M =
-41  21 -31 -26 -48  17 -39 -51 -21  35   6 -32  50  48
 21 -58  37  33  37  19  12  42  39   4 -47  44  -8  27
 27 -18  15   1   0   6   0  -8 -48 -56 -36 -47 -61 -64
 -5 -35 -10  -7  -8  24 -18 -19  10 -15 -46  -6 -22  -4
-20 -13 -25 -18 -18   6  -4  -5  62  58   3  52  54  64
-25  30  45  31 -41  -8 -20  47  15  12   1  33  -3  -7
 38  33 -11 -17  61 -27  41  -6  -8  -5  11  14  -7   1
-43  -8  30  29 -56  13 -36  45  44  17 -25  42   3  19
 -2  29 -33 -34  55   5  16 -46 -10  -5 -50  20 -11  36
-34  14 -20 -19 -51 -23 -35 -18   8  14  56 -37  15 -23
-20  34 -22  -8 -20  12 -23 -39 -54 -26   0 -54  -3 -25
 50 -25 -46 -44  47 -19  43 -19  18 -12  33   4 -18 -35
Read off the second smallest entry.
A: -61
The fifth-last entry, reading row by row -> -12
Read off the largest entry in the first row.
A: 50
Read off the largest entry in the first column.
A: 50
Read off the smallest entry in the first row.
A: -51
The entry just left of the largest entry -> 54
Read off the smallest entry in the last column.
A: -64
The top entry of the column that holds the smallest entry: 48
The largest entry in the last column -> 64
The last entry, reading row by row is -35
Read off the top-left entry.
A: -41
The third entry, reading row by row is -31
The entry directly below the smallest entry: -4
Read off the entry just left of 16.
A: 5
The entry just left of 10: -19
Read off the entry directly below the largest entry.
A: -7
Read off the smallest entry in the first column.
A: -43
Read off the first entry of the largest entry's row.
A: -20
Read off the 3rd smallest entry.
A: -58
Read off the 3rd largest entry.
A: 61
The fourth-last entry, reading row by row -> 33
Read off the smallest entry in the last row.
A: -46
The entry directly below -27 -> 13

a = array([ 20, -48, -30,   0,  30, -47,   4, -55, -58, -37, -19])
The entry just right of 30 is -47
Report the entry just right of 0.
A: 30

Questions about the row below.
1) Read off the entry just right of -42.
2) Read off the smallest entry.
[-21, -42, -34, 67]
1) -34
2) -42

arr =
 13   0 -24  13  16  -4 -43  11 -22 -55   2 -21   8
 31   3 -26   3  17 -20   9  -2  12 -38   4  -4  17
-44  15  25   2   3 -13  15   6 -40  63  -2   4  11
 30   0  -5  -6  -1  -1  -1   2 -10 -39 -14  -6  24
 -2 -19 -37   1 -26  -1  22  11 -14  26  -2  -1  40
 22  -5 -20  -2  16 -15  -6  -3   4  -6  -3 -10  14
-44  -2  33  -6  12 -20  13   1 -17   8  -5  -3  18
 -4   4 -15   1 -28  -3  -7   8 -25  17  -2  -9  43
 -9  19  -5   9 -19   1 -19  10  -8  22   8 -10  18
 43   0  60  -7   5  17 -15  -9  15  17  -2 -11  13
 34  -2 -32   4   0  16  10   9 -16 -27  -8   9  21
-29  -8 -16  11  -6   6   7  -6  -7  51  -8  -1  -6
 -6  -2  -6  -3 -12 -13 -21  -3   1 -39   0 -17  -5
-14   9  -5 -16   0  14  18   4  -1  -7  12   1 -21
-19   7 -17  -3 -22 -14 -11  -3  13 -24   1   5  23
Indices start at 0.
The top-right entry: 8
The entry in the bottom-right corner -> 23
Which number is the entry at row 1, column 2? -26
The entry directly below the smallest entry -> -38
The top-left entry -> 13
Which number is the largest entry? 63
Which number is the entry in the bottom-left corner? -19
Which number is the entry in row 0 and column 1? 0
The entry in row 0 and column 2 -> -24
The entry at row 1, column 0: 31
Which number is the entry just right of the smallest entry? 2
Which number is the bottom entry of the column that holds the largest entry? -24
The entry in row 2 and column 2: 25
Which number is the centre entry? -7
The entry directly below the largest entry: -39
The minimum: -55
Which number is the entry in row 2 and column 0? -44
The entry just left of the centre entry -> -3
The entry just left of the smallest entry -> -22

B =
137	931	768	818	814	807	714	924	734	618	749	820	898
773	737	581	527	719	499	644	607	695	841	442	729	671
660	669	666	546	591	726	646	674	785	676	666	791	674
531	603	776	885	625	877	735	768	618	412	990	616	720
563	593	598	735	720	625	663	605	793	763	768	636	652
Rows and columns are numbered from 0.
The entry just left of 885: 776
The entry in row 1 and column 1 -> 737
The top-right entry: 898
Give the bottom entry of the column that holds the smallest entry.
A: 563
Give the entry in row 2 and column 0.
A: 660
The entry in row 0 and column 2 -> 768
Give the entry directly below 818.
A: 527
The entry directly below the smallest entry -> 773
The entry at row 1, column 2 is 581
The entry just left of the centre entry is 726
The entry in row 2 and column 2: 666
Give the entry directly below 990.
A: 768
The entry in row 0 and column 1 -> 931
The bottom-right entry is 652
Give the top-left entry.
A: 137
The entry just right of 793: 763
Give the entry just left of 591.
A: 546
